Each row of numbers stands for one object and depends on some of the facts below. Use the named rows to name the rest.

Named rows:
kodrem: [-1  7  6 -3  1  3  1 -4  3 -9  3 -2 -2  1  0 -2 -8  1 -1  0 -2  0  1 -6
  5  2]
nale: [-3  2  0  0  0 -2 -2 -1  0 -2  4  1  6  6 -2 -5  2  2 -1 -1 -4  1 -1 -4
  1 -1]
skupam: [ 2  2 -1 -2  1 -1 -1  2  1  7 -2  0 -2 -4  0  1 -2  0  1  0 -3  1 -3 -1
  1  0]
minan: [-2  3  2  0  0 -1 -2 -2 -1 -2  4  1  9  8 -6 -4  1  1 -1  0 -5  1 -2 -2
  3 -1]
flugan: [ -5  24  18  10   5   0  -4  -3  13  21   3   0  -7   4  -8  -3  -7   6
  -1 -14  -4  -3   6  23  -9   0]
zosam: [  5   5   7  -1  -2   7   8  -1   0  -8 -11  -6 -19   1   2  16 -12  -8
  -6   8   2  -2   2  11  -3   2]
podon: [-1  5  5 -2  1  3  1 -4  1 -5  1 -1  1 -1  1  0 -5  0 -1  0 -1  0  1 -4
  4  2]
skobem: [-2  4  2  1 -2  0  1 -2 -1 -5 -4 -1 -4 15 -3  4 -3 -2 -8  5 -5  1 -2  3
 -4 -1]
didru: [ 1  7  2  5 -1 -3 -1 -6  2 -8  4  2 -1 -3 -3  0 11  1  3 -1  6  1 -2  2
  1  1]
gefluskun: [ -3 -11  -2  -1   0   3   3   0   1   0  -3   5   4  25  -1  -1  -2   3
  -2   0   2  -1  -2   4   2  -2]
klabar: [ 2  1 -2 -2  1 -1 -1  2  1  8 -2 -1 -2 -4  0  1 -1  1  1  0 -3  1 -3 -2
  1  0]
keskel: [-15   0 -42  27  -2   1 -26   2 -10 -20  -9  -1 -12   3  10  21 -11  19
 -41   9  19   1  -9 -21 -12   1]
kedim: [  2  -2   2  -1   3   0  -2   0  -1   3   7   1  11 -10  -3  -6   6   2
   8  -5   3  -1   2  -1   6   0]
plamek: [-13 -12  -6 -15  -1 -14  12  -9 -10  16  -4  -2  38   0   7 -20  34  19
  26 -37   6  -4  16 -28 -17  11]
vogros: [ 2  3 -3 -2  1 -2 -1  2  1  6 -1 -1 -3 -3 -1  0 -2  2  1  0 -3  1 -3 -2
  0  0]
dufelus: [ 2  1  2  0  0  1  1  0 -2  0 -1 -1 -1 -2 -1  3  1 -2  1  1  2 -2  1  4
 -1  0]
legi: [-3  2  0  0  0 -1 -2 -1  0 -2  4  1  6  7 -2 -5  2  2 -1 -1 -3  1 -1 -4
  1 -1]

There are 3 kinds of fact about the objects: poskon, skudim, feskegun.
poskon:
triroste poskon zimu
grevu poskon nofla poskon vetre poskon tenaster poskon flotu poskon murodrin poskon zosam
trobak poskon kedim poskon bola
muskis poskon keste poskon stestus
greno poskon daplok
patris poskon stunifol poskon drebo
silek poskon driple poskon kodrem poskon mikan poskon mufu poskon vimu poskon saklan poskon draflum
gadrutik poskon fletem poskon vogros poskon tifla poskon lomures
sadristik poskon ditol poskon keskel poskon sadrik poskon leto
plitik poskon vigam
zugrol poskon drutril poskon didru poskon dudroga poskon piri
flastur poskon stuman poskon gefluskun poskon buklim poskon kazik poskon siflun poskon dugil poskon gopo
filus poskon gunar poskon gezek poskon dero poskon graman poskon gragom poskon duflal poskon murer
goska poskon nugan
skatam poskon plekal poskon plobrom poskon sodral poskon gadudrok poskon trizal poskon skuda
dredus poskon minan poskon fladidu
roste poskon dreplom poskon stibem
plefle poskon nale
plamek poskon bupa poskon klomo poskon bapan poskon bistu poskon pasogi
foplilak poskon flefidrir poskon detrom poskon sises
vitik poskon fite poskon nubril poskon skatal poskon plozik poskon nufu poskon brimer poskon flutrur poskon stubus
zofles poskon rerak
groplok poskon staflem poskon litrerol poskon gropler poskon tradas
lebrovi poskon fliklezos poskon biran poskon nimi poskon petok poskon plome poskon groplide
trugran poskon nekem poskon ponul
vodim poskon skinom poskon flugan
kloziflo poskon droflo poskon kofal
gosto poskon grudugo poskon sivokam poskon tobu poskon plozu poskon droklus poskon kleston
kopim poskon flafopo poskon bimek poskon skobem poskon dropeso
breskis poskon flezo poskon brudris poskon retu poskon bove poskon sobrem
zukas poskon nadi poskon klokli poskon tobas poskon skugavuk
flonen poskon tustus
stodatom poskon plarus
stigitru poskon brufom poskon mazus poskon drebal poskon pomo
sunem poskon vibik poskon baskil poskon dufelus poskon nupim
drodra poskon legi poskon lumos poskon gritol
triga poskon kaskan poskon breplam poskon plobas poskon zisku poskon fostul
minan skudim dredus
stunifol skudim drebo patris
trobak skudim kedim
drutril skudim zugrol
bistu skudim klomo
skobem skudim dropeso
sadristik skudim ditol
plozik skudim skatal
keskel skudim ditol leto
dero skudim gunar
skatam skudim skuda
zosam skudim tenaster
driple skudim saklan
roste skudim dreplom
plobas skudim breplam
biran skudim nimi
groplok skudim litrerol
bapan skudim plamek
retu skudim brudris
nufu skudim plozik
vodim skudim flugan
flafopo skudim bimek
sadrik skudim sadristik
baskil skudim nupim
trizal skudim gadudrok
flutrur skudim plozik
flugan skudim skinom
gragom skudim gunar
mazus skudim pomo stigitru
sunem skudim nupim
bupa skudim plamek pasogi
pomo skudim mazus
kaskan skudim fostul
gopo skudim buklim
fladidu skudim minan
[triroste zimu] feskegun driku
[grevu flotu zosam tenaster nofla vetre murodrin] feskegun traston
[minan dredus fladidu] feskegun rifli
[bola trobak kedim] feskegun klabar
[vimu mikan silek saklan driple kodrem mufu draflum] feskegun nofla
[legi gritol lumos drodra] feskegun stiku
[plaku] feskegun nubril
[stunifol patris drebo] feskegun flotu
[plozu grudugo tobu gosto droklus sivokam kleston] feskegun flekul
[nugan goska] feskegun voklil
[tifla vogros gadrutik fletem lomures] feskegun diple
[ditol sadristik keskel leto sadrik] feskegun dunik
[klomo bistu pasogi plamek bapan bupa] feskegun tobu
[lelegren] feskegun nekem
[muskis keste stestus] feskegun petok
[greno daplok] feskegun drumek
[gropler litrerol groplok tradas staflem] feskegun tomil
[drutril zugrol dudroga didru piri] feskegun groplide
[nadi klokli tobas zukas skugavuk] feskegun tustus
[vigam plitik] feskegun grastor
[nekem trugran ponul] feskegun zuvuk
[skobem bimek dropeso kopim flafopo] feskegun kason
[ruka] feskegun detrom
[britus] feskegun daplok
[stubus plozik vitik nufu brimer flutrur fite skatal nubril] feskegun zemuk
[sobrem brudris retu bove breskis flezo] feskegun plitik
[nupim dufelus vibik baskil sunem] feskegun stodatom
[kazik flastur dugil gefluskun buklim siflun stuman gopo] feskegun flonen
[plarus stodatom] feskegun mive
[dero filus gezek graman duflal murer gunar gragom] feskegun patom
[kofal droflo kloziflo] feskegun nugan
[brufom drebal mazus stigitru pomo] feskegun greno
[plekal skatam skuda sodral gadudrok trizal plobrom] feskegun stubus
[sises foplilak flefidrir detrom] feskegun sofiskim
[plome biran nimi lebrovi petok fliklezos groplide] feskegun viflus
[roste dreplom stibem] feskegun duflal
[plefle nale] feskegun vutuvus
[plobas breplam zisku fostul triga kaskan] feskegun fite
[keguklis] feskegun zekedol
[zofles rerak] feskegun skupam
[klabar] feskegun kapak
[fifla] feskegun tristo
[vutuvus] feskegun gepi
[gebrol] feskegun febroskim
[vodim flugan skinom] feskegun vogros
[podon] feskegun vetre
[tustus flonen] feskegun grido
[vefan] feskegun tezuva
[driku] feskegun klusik

Which object is each row?
No name comes twice in this set of rows, the named rows included.
[  0   5   2   4   2  -4  -4  -6   2  -5  12   4  11 -11  -5  -9  15   4
  11  -6   8   1  -2  -4   7   1] | zugrol
[ -5 -10 -41  25   6   5 -27   6 -12  -6   4   2   2 -47  11  16   0  22
 -15  -5  39  -5  -1 -19   2   2] | ditol
[  1 -11 -36  24   5   8 -20   7 -12  -5  -5  -2 -11 -49  13  27  -3  14
 -16   0  41  -7   1  -6  -2   3] | leto
[-14  -3 -42  26   2   1 -29   3 -10 -15   1   2   1 -14   9  12  -4  23
 -29   0  25   0  -7 -27  -4   1] | sadristik
[  8   6   0   2   0  -2   2  -1   3   2  -4  -1 -15 -17   0   9   5  -2
   6   1   9   0  -3   9  -1   2] | petok
[ -6  12   0   6  -4  -6  -4  -8   3 -14   3   3   0  19  -5  -3   8   2
  -6   3  -4   4  -7  -4  -3   0] | drutril
[  9   3   4  -4   2   4   5   2   3   3  -7  -5 -18 -17   3  12 -11  -4
   3   3   3  -2   1   6   2   2] | murodrin
[ 1  6  7 -3  1  5  3 -3  2 -9  1 -3 -6 -3  1  2 -9 -1 -1  1  1 -1  2 -2
  4  2] | mikan
[  4   5   8  -3   1   6   5  -3   1  -8  -2  -4  -9  -8   2   7 -10  -3
   0   2   3  -2   3   2   4   3] | mufu
[ -7  12   5  -2  -1   0  -2  -7   3 -15   2  -1   0  24  -2  -5 -11   3
 -10   4 -12   4  -3 -12   2   1] | driple

Now the same objects, written a new way:
Some rows with their names:
flefidrir: [ 0 10 -7  1 -7  8 -4  0  2  3  1  0  9  1  2  1  6 -4  3  7  2 -6 -2  9
 -3 -1 -3 -2 -9]
silek: [-2  4 -9  4 -6 -8  1  3  5 -8  1 13 15 18 11  1 -1  6 -9 22 -5 -4  2  5
 20  3 -7 10 -9]
dredus: [ -9  10 -13  -3  -1  10  -8  -3   6 -17   1   8  28  -3  -5   1   4   1
   2  15   8   2  -1  -4   2   0  -7  10   2]
bola: [ 0  1 -1  0 -2  1 -1  0 -2 -2  3 -1  2  0 -2  0  0  1  1  1  2  0 -1  1
  1 -2 -2  3 -1]
tobas: [  1  -4   7  -3   0  -3   9  -2   2  12  -7  -6   5  -7  -7   3 -13   5
   3  -2   4   5   7  -9   1  -3   9   4  -4]
klokli: [ -2  -3   1  -2  -3   1   6  -2   2  11  -7  -6  11  -3  -7   2 -10   7
   3   4   5   4   8  -9   2  -2   5   4  -7]
saklan: [  5   4  26   4  19 -33  18  -3  11 -16  -3  16  -6 -18  11  -1 -22 -13
   0 -11  -6   9  -9  -2   7   1  14   3  19]
nekem: [-1 10 -6  1 -7  8 -4 -1  3  2  0 -1  9  1  3  1  5 -3  3  6  1 -6 -2  9
 -3 -1 -3 -1 -9]
lelegren: [-6 -1 -2  1  7 -1 -5  0  0  5 -6 -2 -1  0  1  1  4  0  1  1 -2 -1  4  2
 -1  6 -3 -1  9]
dero: [ -8  27  -1  18  -5 -21  -3   2  -3  15  28 -44 -17  11  -8 -25  -2   3
  -6 -20  16 -12  13  -7  36 -12  -2 -18   9]
kazik: [  1  -6  14  -3   4  -8  13  -3   3  14 -10  -9   1 -12  -9   3 -18   4
   5  -6   5   7   9 -12  -1  -3  15   3  -2]
traston: [ -5   7   2   5   5 -13   1   1  11   6 -10   8   0   5  14   2   0  -5
  -1   7  -9  -7   2  12   7   9   0  -2   4]
groplide: [ 11 -12  26  -8   8  -9   4  -2   3  -1  -1  -3 -23 -34  12   5   6  -7
   3 -21   6  -2  -5   7   4 -17  24 -12  13]
gepi: [-6  5 -2  2  4  1 -5  0  4  9 -8 -1  1 -3  4  2  6 -5  4 -1 -2 -6  2  7
 -5  7 -1 -5  5]
zugrol: [ -6  -4 -10  -9  -4  14 -13  -1   5 -19   1  13  24 -15   3   2  21  10
  -2  16  12  -1   1  -3  13 -11   1   1   4]
vetre: [  2   9   3   5  -2 -10   4   1   8  -1  -2   8   5   4  13   1  -4  -5
  -1   8  -5  -6  -3  13   7   2   2   1  -6]
bimek: [ -3   6  -2  -2   4   0  -2  -3   4 -14   1   8  15 -11  -4  -1  -2  -2
   3   3   5   4  -4  -6  -3  -1  -2   5   7]

Which object is each row?
No name comes twice in this set of rows, the named rows included.
[  3  -7  20  -2   7 -11  16  -4   3  15 -11 -11  -5 -17  -8   3 -22   1
   5 -12   4  10   8 -12  -2  -5  18   2   2] | siflun
[  8 -12  18  -5   7  -9   4  -1  -2  -3   2  -3 -17 -22   5   3   1  -1
   0 -15   5   3  -3   0   5 -12  15  -3  13] | plome
[ -4  -2  -4  -3  -7   6   5  -1   3  12  -9  -5  18   0 -10   3  -8  12
   1  11   6   3  12 -10   4  -3   4   6 -12] | stuman
[  2   3   3   4   0 -17   7   2   6  -7   0  11   4   9  12   1  -7   2
  -7  11  -6  -1  -1   5  17   2  -1   8  -2] | kodrem
[ -4  -1  -4  -3  -7   5   3  -1   3  10  -6  -5  16   1  -7   2  -6   9
   1  10   5   2  10  -9   4  -2   2   5 -12] | nadi
[ 12  -7  29  -4  19  -8  22 -11  13  -7   6  -8 -41 -16   6  -3 -20 -28
   4 -38  -6   3  -2  -7 -16   7  30 -14  11] | stubus
[  2  -3  -7   0 -10   5  -4   2 -10   9   7 -12  -6  15  -1   2   3   5
  -3   6   2  -6   5   8   8  -1  -5   8 -10] | flafopo
[ -2   1 -13   0 -13  10  -8   3 -11   9   8 -13  -1  19  -1   3   6   6
  -3  11   3  -7   6  10  10  -1  -9  13 -12] | vodim
[  2  -5  14  -2   3  -7  11  -3   2  11  -7  -8   0 -10  -7   3 -16   2
   3  -8   4   7   6  -9  -2  -4  13   2  -1] | skugavuk
[-6 -6 -6 -3  7  8 -1 -4  7 -3 -1 -2 -8  8  2 -2  4 -6 -1 -2 -5 -2  8 -8
 -3 13  3 -4  6] | plaku
[ -2  11 -12   1 -10  12  -7   0   2   2   1   1  15   5   2   2   8   0
   3  13   2  -8  -1   9  -2   0  -7  -1 -13] | trugran
[ -2   5 -10   3  -7  -3  -2   2   3  -6   2   9  13  15   7   1   2   6
  -6  19  -2  -4   2   5  15   2  -8   8  -9] | grevu
[  9 -13  12  -4   5   0  13  -6   1  -1  11 -16 -37   8   4  -2 -11 -12
  -2 -21  -4  -1   7  -5  -1   7  17  -1   0] | trizal
[  0  -2   5  -6  12   4   9 -10  14 -24   6   6  -4  -9  -2  -5  -9 -15
   1 -12   0   6  -1 -18  -8   8  14  -2  10] | gadudrok
[ 0  7 -1  1 -3  3 -3  0  0  4  2 -2  3 -3  1  1  1 -6  3  0  1 -4 -4  8
 -5 -1 -3  0 -4] | vogros

Now the same objects, written a new way:
Named rows:
zugrol: [-5  7 -2 -6  6  0  3  8  3 -2 -6 -2 -4 -7 -5 -4 -2 -2 -5  1 -3  0 -6 -6
 -3 -1 -3  5  7  0  3 -1 13  0 -6  3  7  9 -1  7 -3]
bupa: [17 -5  2 -5  0  3 -4 11  6  0  3 -2 -5 12 -5 -3 -2 -2 -5 -8  9 -5 28 27
  4 -3 -2 24 -2 37 -2 -2  5 -1 -2 -1 -4 -3  8 -2 -1]
sadristik: [ -7  19  46  18  -4  -3  -3  -5  -2   4  21  -1  -7  27  -8  -4   7  35
  -6 -13  38 -15  32  43  28  -2  -3  22  -7  -1  -3   8  16  -1 -12  23
  -3   3  18  23  -3]
podon: [-1 -4 -2 -5 -2 -1  2 -4 -1 -2  3 -1 -4 -4 -4 -4  5 -2  1 15 -4 -4 -6 -7
  0 -1 -3 -5  3 -5  5  0 -2  0 -5 -2  4  0 -3  0  4]
traston: [-2 -3 -3 -1 -2 -1  2 -4 -1 -2 -6 -1 -4 -4 -1 -3 -2 -2  1  4 -4 -2 -6 -6
 -2 -1 -1 -5 -4 -4  2  0 -5  0 -5 -1  4 -1 -3  0  4]
mazus: [ -5  -6  -7   5  12   2  -6   8  -2  10  -8   8   3  -7 -20  -8  33  22
  40 -10  35   9  17  19   2  -4  18  24 -12   7  -2  17  66  -1  23   0
  -6  -3   4   9  13]
sises: [-2 -1 -6 -1 -2 -1  0 -3 -2 -1 -1 -1  4 -3 -2 -2 -2 -2  0  5 -3  3 -6 -6
 -3  0  1 -5  3 -5 -1  0 -4  0  1  0  0 -2 -2 -1 -1]
driple: [ 6 -5 13 -5 -3  0 -4 11  9 -2 14 -1 -7 -3 -5 -3  8 -2 -1 -6  1 -6 15 16
 15 -3 -2 29 -5  8  4 -1  6 -1 -6 -2 -3 -3 -2  1  0]
plome: [-5  0 -8 13 -3 -1  0 -2 -1 -2  6 -1  7 -3 -5 -1 -2  9  2 20  2 15 -3 -3
 -3  6  1 -5 12 -7 -4 -1 -5  0 15 -1  7 -3  6 -1 -3]
gosto: [ 4  1  2 -6 10  0  1 -3 -2 -1 -6 -2 -3 -4 -5 -4 -2 -3 -5 -5 -4 -4 -6 -7
 -3 -2 -3 -5  7 10  5 -1  6 -1 -6  2 -3  4 -2 -1  3]
vibik: [-1  0  4 -6  5  0  2 -3 -2 -1 -6 -1  0 -4  1 -3 -2 -3 -4 -5 -4 -3 -6 -7
 -2 -1 -1 -5  1 -3  2 -1  3 -1 -6  0 -3  4 -2  0 -1]
mufu: [-4 -5 -7  6 -3 -1  1 -4 -1 -2 14 -1 -2 -3 -5 -1  6 -2  9 28 -3 -2 -6 -7
  4  0  0 -5  8 -7  5  0 -5  0  4 -2  4 -3 -3  0  5]
klokli: [ 2  4  2 -6 -2  0  0 -4 -1  2  1 -1  4 -4 -2 -4  4 -2 -4  4  2 -3 -6  5
 -4 -1 -3 -6 -4 -4  1 -1 -5  2 -5  0 -2 -3 -3 -1 -2]
gebrol: [-1  0 -4 -5 -1 -1  2 -3 -2 -1 -5 -1  2 -4 -4 -3 -1 -2 -3  0 -4 -2 -5 -6
 -3 -1 -1 -5  2 -4 -1 -1 -1 -1 -4  0  2  0 -2  0  0]
zuvuk: [-1 -1 -4 -1 -2 -1  2 -4 -2 -2 -6 -1 -1 -4  0 -4 -2 -2 -1 -6 -4  2 -6 -6
 -2  1  0 -5 -5 -4 -2  0 -5  0 -5 -1  2 -1 -3 -1  1]
pomo: [ -5  -6  -7  18   4   0  -6   6  -2  10  -7  10   6  -6 -20  -7  33  27
  44 -10  39  15  21  24   4  -3  21  20 -11  -4  -4  17  56   0  35  -1
  -6  -4   8   0  11]
flezo: [ 0 -2 10 -6  6 -1  2 -3 -1  2 -6  0  3 -4  4 -1 -2 -2 -2 -6 -4 -3 -3 -7
  1 -1  3 -5  1 -4  1 -1  6 -1 -6  1 -3  8 -3  0 -3]

Name these rows:
No name comes twice in this set of rows, the named rows included.
[ -6  12  18  -5  -1   5  -7  13  -3  -5  38  18  -8  40  -7  54   7  -2
  29  -7  -4  -6  37  -3  -8  16  13  53  -5  11  -4 -11   2   0  10  -4
  -5  -2  -4  -8  -3] | plozik
[16 -5 -6  4 -3  1 -4  8  5  1  9 -2 -5 25 -5 -2 -2  0 -4 -7 14 -4 31 31
  6 -3  1 21  1 20 -4 -2 -1 -1 11 -2 -3 -4 13 -3 -2] | bapan
[-5  1 -9 35 -5 -1 -3 -4 -2 -1 10  6 14 22  5 20 -1  9 20  8  0 16 -5  2
 -2 11  5 -6  0 -8 -5  5 -7  3 37 -2  3 -4 14 -2  1] | stubus
[-5 -5 -8 25 -4 -2  0 -4 -2 -2 23 -1  4 15 -5  9  9  3 18 41  1  9 -5 -6
  6  7  5 -5 13 -9 -1  0 -6  0 23 -3  6 -4  0 -1  4] | draflum
[-5 -4 -8 23 -3 -1 -1 -4 -2  1 12  0 14 20 -5 13  1  8 12 21  6 17  2 -3
 -1  9  9 -7 10 -8 -5  0 -6  0 27 -2  2 -3  4 -3 -3] | murer
[-5  0 -8 27 -4 -1  0 -3 -1 -2  4  0  5 -2 -5 -3 -2 15  7 20  3 23 -2  7
 -3 11  3 -4  3 -7 -5  1 -5  1 22 -1 10 -4  8 -1 -3] | groplide
[-4 -4 -7 13 -3 -1  1 -4 -1 -2  5 -1 -2 -3 -1 -3 -2 -2  9 16 -3  4 -6 -5
  1  3  2 -4 -4 -6  2  3 -6  0  4 -2  3 -3 -2  0  4] | flotu
[-2 -1  6 -6 13  0 -3 -3 -2  2 -7 -1  4 -6 -7 -4  2 -2  2 -6 -3  0 -6 -7
 -2 -2  1 -5 -5  2  5  0 21 -1 -6  5 -4  8 -3  4  4] | stigitru

